Each row is shifted at random along 6 fixed directions that mean nothing.
Known rows, with every step that occurs
todi > kebi > notef > zivus > moben > fogez > zesil > tatad: [-200 99 112 -19 372 -374 -282 41 -49 369 83 188 -84 -70 7 -155 16 285 -243 -59 -20 -377 -70 -324 31 -304 335 252 72 337 4 -216 80 -12 106 88 -397 83 412 197 -105 18 -300 363 370 160 -150 -93 152 154 255 -14 96 -151 -244]
tibil > kebi > notef > bugog > moben > fogez > zivus > pibif: [-363 -100 465 -202 -313 211 -8 61 -88 -7 144 -106 84 -21 -67 -339 -68 -207 236 -112 141 229 214 -103 274 -100 -237 -92 -260 -571 -120 -409 34 -522 157 152 -39 -62 -37 -170 -500 -139 -40 -93 -105 246 149 236 -449 -21 -65 -19 91 238 214]
todi > tibil > notef > bugog > moben > fogez: [30 -339 231 -273 -96 248 141 -240 -112 191 -69 -34 42 196 82 -188 -64 94 232 6 200 -22 369 25 275 -116 -113 -43 -221 -337 -92 -386 67 -404 173 82 4 34 145 -203 -92 -342 -383 222 -125 83 -40 158 -216 -134 167 -182 128 81 62]
mevi > tibil > moben > fogez > zesil > gizef > nutur > pibif: [-424 323 -158 133 246 -250 -33 15 -98 43 211 14 -106 -319 -103 46 -160 -41 -64 -258 89 -72 -47 -215 67 243 39 330 6 111 -174 -130 42 -15 -22 202 135 -90 149 239 -230 312 -206 -115 327 441 15 -52 -32 -18 174 -3 61 0 46]
mevi > moben > fogez > zivus > pibif > notef: [-69 306 87 -519 -416 265 86 217 92 -131 252 345 422 43 -187 -158 -323 -547 377 -193 245 370 19 255 106 281 -86 77 -55 -453 -97 -430 126 -578 -152 326 99 -258 -93 -291 -782 -170 246 36 -75 -37 367 214 -491 -233 32 -279 -27 502 255]
kebi > mevi > tibil > moben > fogez > zivus > notef > bugog: [-434 -109 309 316 560 -178 320 -321 -342 308 113 -194 -25 205 -104 -462 115 234 -651 -238 -258 201 -277 130 272 -339 -90 308 -176 374 -330 -270 -49 -417 100 -231 -64 375 84 386 365 -228 -259 -388 450 382 -68 126 -259 -257 -221 432 -28 -228 -369]
bugog > moben > fogez > zesil > tatad > kebi > notef > zivus: [-317 -65 258 -54 287 -117 -201 228 -94 352 2 240 246 44 121 -235 8 64 85 128 24 -102 -74 -302 111 -253 5 111 -274 110 144 -444 117 -84 175 54 -221 -27 195 -68 -146 -173 -137 317 114 109 43 35 -98 38 240 46 30 2 -5]
tatad > todi > kebi > mevi > moben > bugog: [197 -497 279 129 213 47 119 -143 -393 108 -349 -175 -84 55 245 120 492 360 292 411 42 -287 108 -451 22 -561 -452 -342 -145 -28 49 -20 -221 258 -21 -114 -86 -37 -19 -208 279 -266 -339 213 84 -358 -108 20 307 128 112 27 270 -161 154]
nutur > fogez > zesil > pibif > notef: [-431 243 148 98 -546 180 73 -14 -45 -81 308 -147 7 -230 -110 -225 -79 -286 -44 -256 129 416 296 75 16 177 81 -73 -29 -327 -93 -119 86 -396 -28 49 -92 -29 -164 204 -395 292 -53 -370 -64 426 -80 -15 -272 -176 -61 45 12 314 -10]
pibif > notef > moben > fogez > zesil > gizef > todi: [-140 140 -138 234 -265 114 -132 10 -181 -131 301 164 98 -95 -3 -107 161 -20 27 32 129 -11 127 -220 -65 47 -70 -75 1 -14 -93 23 37 102 -169 129 -76 -110 -199 -68 25 114 -34 -7 154 14 107 -20 -115 40 39 -126 56 -35 108]
zivus > moben > fogez > zesil > pibif > notef > bugog: [-422 258 190 -94 -193 265 50 -116 11 18 359 180 226 45 -165 -227 -153 -287 -93 -202 91 217 33 210 60 -9 79 227 3 -76 -225 -234 100 -492 -2 160 -230 -13 66 28 -184 -70 33 -134 101 82 235 84 -239 -221 -39 -56 27 63 -142]
todi > tatad > kebi > mevi > moben: [6 -78 173 -51 -62 -37 166 330 -39 -269 -313 -202 -202 -73 -137 76 23 -99 -1 197 -436 263 340 66 72 -128 41 38 131 59 -74 43 -289 245 82 -40 298 -198 -74 91 -235 -287 151 -219 69 88 -396 20 167 -110 -286 107 -56 481 -124]
pibif > notef > zivus > moben: [21 109 168 2 -116 188 224 17 -227 43 192 31 275 25 -3 -288 -56 -221 -25 -93 91 136 -9 231 84 -85 -26 138 -118 -264 0 -220 -79 -432 -31 28 7 -57 5 -12 -29 -157 -57 -67 -40 88 143 141 -313 -317 119 -79 -148 29 -56]
mevi > moben > fogez > zesil: [-487 -45 332 59 -108 -5 -26 -130 -198 65 -17 -267 -110 -74 110 -335 80 -48 -88 -113 -258 218 235 -264 -130 -201 11 -68 -74 -116 -122 -203 -85 -90 200 3 -42 107 3 121 -105 3 -126 -270 108 258 57 25 -193 -26 -44 135 -35 149 -162]
bugog > moben > fogez > zesil > tatad > todi > tibil > kebi > notef > zivus > pibif: [379 120 -99 15 44 -140 84 27 32 167 335 226 245 5 -334 -209 -219 -96 -449 -167 433 -122 16 175 196 108 349 196 124 136 -213 45 36 -380 19 29 -117 -252 344 33 -219 -4 -218 345 192 252 -125 -55 -423 -156 337 -139 191 -84 1]
todi > kebi > mevi > tibil: [383 -176 -265 57 137 47 138 127 -162 -159 -302 -128 -89 110 91 158 299 181 369 500 88 -137 -24 85 124 133 -355 -178 -33 -92 3 -12 -148 192 -145 65 378 -218 -167 -231 -18 -263 -244 12 -41 -38 -60 20 14 -12 102 21 166 108 368]
nutur > fogez > zesil > gizef > todi > tibil: [377 235 -389 -141 -510 217 -51 209 82 -405 134 308 134 -18 -190 258 -110 -193 323 70 361 -149 235 95 99 391 -27 -53 106 -154 -129 111 126 234 -198 276 151 -368 -124 -236 -372 32 30 268 -115 9 21 -93 34 -72 135 -332 148 309 382]
tatad > todi > kebi > notef: [-144 -212 268 46 -4 -211 55 168 -190 -6 -197 -49 -299 -43 -122 -32 37 327 -96 93 -47 -230 248 -269 378 -233 -129 -8 -68 93 142 -190 -96 101 20 -194 87 -41 -10 100 -187 16 3 56 -13 286 -468 39 232 214 -242 279 30 84 43]
tatad > kebi > mevi > moben > fogez > zesil: [-267 -70 75 92 178 -212 101 -155 -260 205 -120 -385 -384 -135 12 -81 118 137 -226 -105 -223 28 338 -120 60 -65 220 104 -16 159 -136 -76 -45 -161 237 85 -54 109 190 219 -22 -77 -463 -86 181 491 -252 -5 -49 -79 7 171 178 162 -157]
bugog > moben > fogez > zesil > tatad > nutur > pibif: [-465 221 -14 -62 -49 -159 -137 96 87 -4 109 -68 -256 -366 -46 24 -69 -47 7 -165 55 44 244 -380 43 127 230 83 35 -190 -36 -122 168 -77 171 243 -162 24 159 248 -341 372 -254 22 105 558 -56 -176 -10 211 201 -28 155 96 28]
zesil > gizef > todi > tatad: [283 142 -488 -284 -233 -19 -134 64 100 -235 174 166 -299 -104 -103 398 4 161 97 -15 78 -366 372 111 24 345 248 -116 287 -29 73 110 125 17 -152 342 127 -245 -12 -85 -201 210 -223 526 -33 44 -188 -16 145 93 130 -291 323 174 234]
zivus > pibif > notef > fogez > zesil > gizef > tibil: [-514 307 82 230 -169 35 -65 -123 -338 -17 153 -145 -103 -132 -42 -127 33 -41 47 -236 60 -75 96 -92 141 208 -59 102 -211 -89 33 -89 70 -192 -82 85 -77 22 37 149 -324 175 -63 -312 156 449 -138 79 50 39 37 46 59 21 198]
nutur > zesil > gizef > tibil > moben: [-304 187 81 67 -11 -10 143 63 -202 -192 -35 -191 -154 -116 -221 53 -148 -159 -92 -216 -244 107 191 60 92 217 -78 228 -63 99 -71 -67 -105 24 -13 18 330 -14 119 327 -186 33 33 -451 168 531 -325 76 132 -81 -114 139 -163 260 -65]
notef > moben > fogez > zesil > tatad > todi > tibil > kebi > mevi: [-57 -137 126 275 68 -123 -102 212 -118 -78 -223 -186 -430 -113 -173 -91 82 183 -148 224 -267 -125 315 -142 304 -179 60 81 48 281 -114 91 -253 417 91 -184 104 -68 137 244 -23 -242 -7 -242 187 232 -422 -44 273 63 -104 113 33 73 -24]
zivus > pibif > notef > bugog > moben > fogez > zesil > gizef: [-728 250 269 -11 -361 239 -306 97 -89 -157 305 183 239 -131 -51 -214 -80 -328 250 -23 13 115 18 -221 -44 33 -227 84 -149 -190 -150 -247 129 -126 80 231 -267 -80 -62 -207 -383 -40 343 -250 100 35 363 22 -130 145 -79 -83 -61 207 104]
zivus > notef > fogez > zesil: [-536 382 289 74 70 24 -366 162 66 7 287 437 464 109 -57 -427 -33 -263 -38 19 -74 24 -469 -219 -145 -223 -27 284 -68 240 -61 -268 49 85 53 63 -290 147 50 -44 -40 -120 416 -125 372 -206 508 -95 -113 24 93 108 -126 -130 -105]
todi > kebi > notef > fogez > zesil > gizef > nutur > zivus: [-324 305 240 -209 -296 -267 -139 271 229 35 173 151 -231 -362 -265 104 -368 8 -19 -378 162 -195 206 -257 230 65 358 451 -80 -97 -57 -402 94 -17 89 243 -119 -149 319 102 -753 175 -112 204 211 306 -380 -53 237 36 -19 -139 -29 302 -36]
fogez > zivus > notef > bugog: [-241 -62 331 -21 -210 142 218 -215 -22 32 234 -103 -51 134 -183 -292 -20 -40 -261 -218 41 304 38 129 180 -180 -16 82 -174 -195 -242 -142 66 -543 41 -58 -239 208 -82 64 -81 -89 -93 -142 -31 199 39 96 -230 -167 -290 94 -45 85 -98]
pibif > notef > fogez > zivus > moben > bugog: [152 -15 356 307 9 158 253 -363 -194 201 341 -67 350 103 -7 -367 336 -15 -315 -74 230 108 -205 10 -67 -470 -136 -67 -81 -213 -138 -143 -108 -390 -25 -110 -337 223 -30 34 382 -113 -263 -103 165 -180 234 81 -323 -182 183 36 100 -380 -299]
zesil > fogez > zivus > pibif > notef > moben > bugog: [-45 -1 407 -86 -362 532 -48 23 -54 -92 285 242 677 182 199 -199 169 -425 735 274 399 278 -127 -141 -44 -192 -686 -361 -304 -694 8 -453 59 -245 -149 194 -134 -67 -346 -471 -70 -224 79 -57 -151 -405 832 162 -433 -33 231 -152 115 49 417]
pibif > notef > bugog > moben > fogez: [-99 -104 371 -90 -412 415 74 -94 64 -55 156 86 329 132 -35 -415 -6 -203 68 136 105 427 203 52 4 -190 -97 -140 -95 -392 -173 -296 -64 -276 106 -51 -99 -30 -105 -152 -58 -327 62 -125 -62 -105 170 101 -426 -150 -9 -119 -117 114 -189]
zivus > pibif > notef > fogez > zesil > gizef > todi: [-576 428 -23 175 -145 -3 -388 201 -217 -172 355 298 146 -167 -14 -116 32 -138 67 -170 -57 -99 -151 -243 -17 75 -79 147 10 173 -1 -105 127 158 -117 218 -70 -72 -100 10 -189 272 381 -144 312 114 205 32 -31 137 -84 5 -6 -17 165]
todi > tatad > nutur > fogez > zesil > pibif > notef: [-640 422 -38 -262 -177 86 -368 320 118 -25 176 443 177 -162 28 80 -71 -166 457 -69 118 -130 -7 -258 26 194 -48 30 -32 -99 179 -417 340 -84 -85 426 -201 -115 -19 -60 -567 240 112 262 152 27 218 -93 162 126 253 -132 238 165 266]
gizef > todi > tibil > notef > fogez > zesil: [-109 -46 12 62 -8 34 -161 -149 -204 210 97 47 -1 63 223 -142 175 128 251 -32 235 -391 73 -301 27 -127 -122 -60 -195 -59 65 -204 117 -91 -7 197 -131 103 157 -116 -33 113 -341 304 79 14 76 2 -5 37 337 -92 309 -135 288]
nutur > pibif > notef > bugog > moben > fogez: [-238 -168 250 -205 -240 378 57 -221 -122 99 109 12 185 27 155 -240 31 -48 376 115 276 177 319 -125 139 -94 -207 -197 -264 -521 -34 -391 45 -442 111 108 -136 -29 -11 -208 -131 -207 -340 82 -141 33 214 127 -332 -95 224 -179 121 79 134]
zivus > pibif > notef > fogez > zesil > tatad > kebi: [-236 312 -29 -203 -193 -83 -306 203 53 -19 130 36 -255 -209 -85 208 76 -70 303 1 46 12 233 -129 177 187 187 62 -10 -47 149 -127 221 -174 6 366 -250 -5 72 5 -514 165 -45 199 -53 349 -19 41 31 138 75 -94 169 339 247]
gizef > tibil > notef > bugog: [33 -199 153 180 -191 256 272 -193 -52 -5 74 -198 93 230 78 -206 145 -54 28 122 146 187 50 165 -12 -120 -288 -126 -163 -271 -137 -50 -26 -291 -158 -103 153 70 -150 8 182 -21 -96 -132 -101 51 -48 129 -169 -133 -82 53 56 -81 67]
fogez > zivus > pibif > notef: [-163 227 82 -207 -257 155 -55 122 -10 11 232 296 265 -34 -117 -102 -139 -255 276 -202 300 83 -102 23 142 128 -131 30 -132 -251 23 -241 160 -418 -163 237 -180 -114 -50 -206 -576 35 173 55 -9 -45 194 107 -150 -47 19 -177 59 204 279]
pibif > notef > zivus > moben > fogez > zesil > tatad > kebi: [224 356 -85 164 -113 87 -242 428 264 -102 268 437 507 2 -109 -122 304 -215 133 505 187 202 -318 -139 -247 -136 47 -24 153 140 -42 23 53 249 -204 118 -319 -174 -188 -135 27 -96 262 273 112 -301 321 -168 -146 0 237 -193 -14 -62 -112]
todi > tibil > notef > bugog > moben > fogez > zesil: [246 -195 -131 85 106 122 113 -455 -95 362 204 -2 159 194 103 -182 189 165 -76 61 457 -239 118 -46 -28 -76 -6 -115 -98 -63 -187 -63 143 -428 55 143 -294 97 232 -157 270 -119 -715 412 105 22 101 -103 -211 -101 457 -146 421 -269 49]
moben > fogez > zesil > tatad > kebi: [-184 241 -114 270 205 -304 -215 138 63 51 120 -130 -241 -140 -71 25 303 174 -301 119 -252 150 -30 -128 -33 3 269 42 199 394 -14 65 128 168 46 24 -146 158 -63 353 192 208 -37 -44 187 459 -102 -105 8 141 -64 223 77 -51 -231]
pibif > notef > moben > fogez > zesil > tatad: [-140 63 162 330 -235 -64 -97 -158 53 92 285 -139 -97 -128 -28 -352 157 13 -390 -7 -22 287 185 -190 -192 -202 238 -141 109 -36 -163 79 -69 -67 14 -132 -363 151 -16 288 45 181 -168 -220 168 180 -71 -123 -189 52 59 31 -53 -7 -328]
gizef > tibil > moben > fogez > zesil: [-274 -4 187 136 145 -111 8 -260 -205 228 -22 -157 -164 -53 -77 -228 33 124 -260 -238 -82 -97 173 -228 11 -148 196 121 -71 204 -126 -75 -61 -71 126 12 -149 155 314 277 -30 -11 -345 -109 286 327 -255 -17 41 -49 137 73 80 -60 -225]
nutur > todi > tatad > kebi > notef > moben: [-17 -25 143 65 -60 -28 97 189 -23 -134 43 60 26 3 -151 -27 0 -10 -107 185 -94 56 318 -20 320 -57 -59 37 -15 -37 76 -103 -134 9 19 -42 142 -133 -168 -23 -77 -175 5 -50 -52 91 -101 62 -3 15 -54 187 -7 175 70]
tibil > moben > fogez > zesil > tatad > todi > kebi: [-172 92 144 40 114 -213 -325 302 -63 -95 -47 79 -253 -99 -106 5 268 325 2 192 -271 -192 17 -459 110 -282 42 -27 200 388 53 -126 -19 486 -17 -36 -28 -7 62 275 -25 83 177 125 229 197 -221 -77 310 325 -108 85 29 -48 -57]
pibif > notef > fogez > zesil > tatad > todi > kebi: [160 247 -185 -371 -344 -101 -47 76 47 -129 191 -96 -574 -135 -256 238 6 145 -8 -116 47 -116 493 143 319 308 407 27 223 -78 92 -160 157 -297 -41 225 78 -66 168 224 -441 183 -243 309 -137 602 -324 71 -6 100 -38 -112 208 352 211]
tatad > todi > kebi > mevi: [431 -57 -179 424 -140 23 212 244 -78 -334 -13 -318 -210 -67 -115 -10 339 52 -112 522 -46 81 54 159 8 21 -153 -260 245 47 -148 253 -223 282 -98 -210 297 -156 -263 147 379 -51 28 -192 -39 242 -213 -115 -73 20 -151 224 123 47 57]
zivus > pibif > notef > bugog > moben > fogez > zesil > tatad > nutur > todi: [-527 138 53 229 -264 -41 -161 -105 -187 21 259 -197 -311 -331 183 -154 360 162 -6 -25 -11 3 285 -445 118 -31 -119 -293 -50 -273 37 -169 227 -200 65 152 -297 114 -173 71 -70 401 -219 47 25 439 133 -41 -149 318 111 141 178 -63 191]
mevi > kebi > notef > fogez: [-308 -141 454 -333 -82 -80 -44 89 -19 111 -157 -4 -130 -42 -51 -173 -201 -28 37 -153 -67 -70 261 -42 361 -130 92 203 -244 -203 113 -482 -63 -219 233 1 62 56 267 -46 -587 -149 -14 -4 -21 147 -254 266 -149 46 -15 56 -108 267 -53]
todi > kebi > mevi > tibil > moben > fogez: [271 -285 3 48 226 2 230 -91 -249 54 -241 -221 -51 58 94 -93 259 216 201 331 38 -77 101 -71 91 -98 -266 -177 -64 -75 -128 -190 -203 21 -1 -20 274 -67 37 -37 122 -301 -443 62 77 51 -127 86 -233 -96 287 -11 159 31 35]
tibil > moben > fogez > zesil > gizef > pibif > notef > zivus: [-335 -28 143 -70 -20 -1 108 -240 -385 373 211 -127 -55 -210 69 -199 -87 24 47 -413 241 -137 193 -91 67 75 79 73 -263 -223 -53 -297 57 -622 95 137 -209 -51 320 107 -309 196 -455 130 24 356 -153 108 -255 -221 303 -231 191 69 52]

Rows
[102 170 3 -4 -219 -40 -170 95 291 -101 339 215 41 25 -257 -188 -1 -53 -395 89 30 163 143 3 -114 -103 371 24 325 114 -248 18 18 25 2 48 -168 -59 90 159 -75 18 -15 98 248 172 -109 -129 -164 71 -51 -18 19 112 -301] => gizef > todi > kebi > notef > bugog > moben > fogez > zesil > tatad
[-388 373 127 -29 -268 -124 -30 198 -124 -123 91 50 -291 -283 -269 -172 -217 -27 -218 -444 -158 -54 283 -26 388 156 268 284 126 -30 -80 -229 56 -49 110 84 24 -113 69 273 -556 256 202 -169 40 630 -242 -5 56 -34 -80 8 -100 227 -50] => gizef > pibif > notef > zivus > moben > fogez > zesil > tatad > nutur > todi > tibil
[-416 326 -37 -91 119 -92 -129 234 -152 19 318 172 208 -173 -108 -126 -173 -253 97 -134 105 -159 -131 30 11 254 -36 341 12 -74 -126 -272 30 -243 37 236 89 -237 143 -2 -221 87 59 -34 204 257 264 20 -262 -129 167 -89 139 -17 56] => tibil > kebi > notef > zivus > moben > fogez > zesil > gizef > pibif
[-585 35 442 315 333 -107 -46 29 -218 197 250 -60 318 41 -22 -576 140 -11 -461 -198 -162 272 -389 -73 180 -286 -167 84 -109 87 -183 -355 52 -304 183 -123 -86 200 -63 205 90 37 154 -424 392 391 162 160 -455 34 -195 411 -40 -270 -247] => mevi > kebi > notef > bugog > moben > fogez > zivus > pibif
[-219 299 93 -222 37 -80 -222 377 275 63 322 407 147 84 -212 -170 -67 -36 -99 -39 20 113 -149 -126 132 -47 85 210 92 95 -89 -608 241 -87 66 199 -66 -29 70 108 -229 -63 81 279 283 276 207 8 -141 79 -63 25 15 43 -139] => gizef > nutur > zesil > tatad > todi > kebi > notef > bugog > moben > fogez > zivus
[286 -7 -163 50 292 -200 150 118 -78 22 -44 -64 -9 45 27 -73 200 138 -148 317 -143 78 -9 45 -28 -79 58 -48 262 243 -159 -102 -103 141 -42 -112 232 -111 5 172 279 -210 -198 154 257 100 -43 -28 -234 -70 127 58 123 -33 -171] => zesil > tatad > todi > kebi > mevi > moben > fogez
[-214 494 -218 39 87 -171 -87 157 138 -25 428 163 18 -93 -315 -11 -118 -143 -430 -273 -21 -1 34 206 51 276 503 287 320 353 -105 -36 166 -168 40 208 10 -98 129 307 -132 282 -94 66 278 460 -96 -87 -202 -119 88 126 282 31 -132] => gizef > todi > tatad > kebi > notef > fogez > zesil > pibif
[-309 310 173 153 -173 -208 -47 108 -125 -53 359 -75 -93 -242 -269 -193 -79 -41 -355 -460 128 -34 -12 -122 157 55 156 236 75 -26 -190 -139 61 -282 108 149 -128 -30 91 230 -420 359 0 -117 236 567 -221 35 -228 85 -118 94 118 76 -40] => nutur > zesil > gizef > todi > kebi > notef > fogez > zivus > pibif
[-92 -58 437 -166 -232 133 -76 333 120 -205 -102 135 194 70 -149 1 -101 -384 286 190 -90 301 148 -25 97 -204 -144 240 -90 -182 -128 -274 -123 169 50 174 180 -72 -68 -150 -360 -382 286 -319 20 -133 114 123 -4 -51 -104 -11 -170 455 38] => nutur > fogez > zesil > tatad > kebi > mevi > tibil > notef > moben > bugog
[236 350 6 -57 -265 158 -94 339 349 -354 274 652 433 257 -541 -206 -225 -296 -293 142 59 244 -153 207 136 -8 169 245 291 368 -287 25 23 302 -117 -110 -63 -195 -60 -24 -134 -278 615 -17 183 -124 191 -178 -67 -100 -158 -69 -225 87 -181] => zivus > notef > bugog > moben > fogez > zesil > tatad > todi > tibil
[-306 359 250 11 -483 233 -62 290 111 -148 419 293 512 -112 -221 -466 -268 -549 -54 -172 127 394 -201 138 -240 108 104 168 29 -222 -252 -206 -55 -190 -18 12 -58 -287 -75 -3 -430 96 560 -287 22 -7 217 1 -471 -244 -30 -229 -221 211 -178] => moben > fogez > zesil > gizef > pibif > notef > zivus
[-130 24 -77 189 166 -18 -235 376 -229 -214 -114 49 -79 -113 46 36 257 93 344 463 -185 -315 -71 -287 -10 -93 -301 -53 73 242 -87 -65 -109 530 -47 134 186 -165 -27 -31 110 -184 91 -8 281 46 -68 -57 236 181 20 63 160 94 186] => tibil > moben > fogez > zesil > gizef > todi > kebi > mevi
[-18 -26 234 -211 -22 83 -31 -305 -238 348 155 205 88 -125 4 129 123 130 316 -265 596 -513 61 -385 80 -265 -94 157 -238 -285 15 -273 75 -411 40 365 -670 12 360 -306 -294 -29 -566 485 119 -303 103 22 200 -11 443 -426 367 -207 64] => nutur > zesil > gizef > pibif > notef > fogez > zivus > moben > bugog
[-356 327 16 134 327 -309 35 -68 -171 266 429 48 0 -82 -244 -232 -216 77 -536 -660 20 -89 -194 124 417 123 193 507 70 284 -297 -285 280 -464 105 143 -25 80 201 279 -139 167 -36 -42 414 614 -62 113 -211 -71 -106 108 103 -177 -90] => zesil > gizef > nutur > todi > tibil > notef > bugog > moben > fogez > zivus > pibif
[232 115 -328 331 78 -222 293 -75 -181 -19 241 -409 -486 -218 -219 -5 136 157 -496 88 36 35 337 272 218 242 311 30 297 158 -220 152 -93 -256 -19 -61 159 -31 92 502 242 117 -545 -170 145 807 -388 -92 -183 -85 48 213 302 81 -27] => nutur > pibif > notef > moben > fogez > zesil > tatad > todi > kebi > mevi
[-394 121 361 -423 -103 114 -162 427 2 -132 -2 300 331 80 -148 -233 -283 -372 481 -75 29 170 -66 -77 350 73 -292 213 -239 -364 -35 -584 15 -205 27 284 252 -240 -71 -315 -809 -319 343 -134 1 -2 389 294 -364 -30 -30 -85 -93 353 371] => mevi > tibil > kebi > notef > moben > fogez > zivus > pibif
[-139 142 -44 -141 141 -286 -330 177 -55 212 34 325 -162 -171 29 171 120 305 160 0 87 -400 72 -542 160 -227 202 161 -13 346 182 -208 184 301 -46 176 -404 -34 254 31 -149 86 -247 521 207 -41 57 -134 342 182 222 -140 129 -180 75] => nutur > zivus > moben > fogez > zesil > tatad > todi
[-288 -46 619 52 -325 207 -17 139 -17 -56 118 76 326 55 -196 -517 -127 -233 8 -226 99 289 -62 -159 174 -338 -159 77 -128 -264 -295 -240 -30 -163 133 -23 -168 -38 -60 -80 -438 -111 382 -283 52 34 14 87 -244 -47 -220 -63 -110 108 -75] => todi > tibil > notef > bugog > moben > fogez > zivus > pibif
[-107 -143 224 -99 247 -196 139 -175 -323 148 -72 -195 -281 -29 -60 73 -1 140 -209 -259 -177 -247 239 -19 136 -225 123 313 22 169 -166 -175 -92 -164 129 124 144 68 345 124 -76 -162 -304 -12 329 217 -386 155 137 -41 -68 49 195 141 -95] => tibil > notef > fogez > zesil > gizef > todi > kebi > mevi > moben > bugog
[-668 393 193 193 -117 -78 -51 90 -32 67 302 64 10 -277 -131 -281 13 -5 -293 -319 -61 111 37 -170 36 -39 210 141 81 29 -33 -293 114 -214 12 93 -239 52 -27 336 -226 349 -50 -195 322 396 -107 -122 -26 -44 60 124 80 -63 -267] => todi > tatad > nutur > zivus > moben > fogez > zesil > pibif > notef
[-220 385 -323 -136 -405 170 -99 41 58 -151 395 109 92 -264 48 184 30 -341 525 94 475 -160 96 -170 -134 470 -180 -79 -142 -498 -13 -156 284 -317 -107 470 -187 -170 -3 -283 -419 264 -231 306 -135 75 440 -99 -236 148 472 -320 351 187 503] => tatad > nutur > pibif > notef > fogez > zesil > gizef
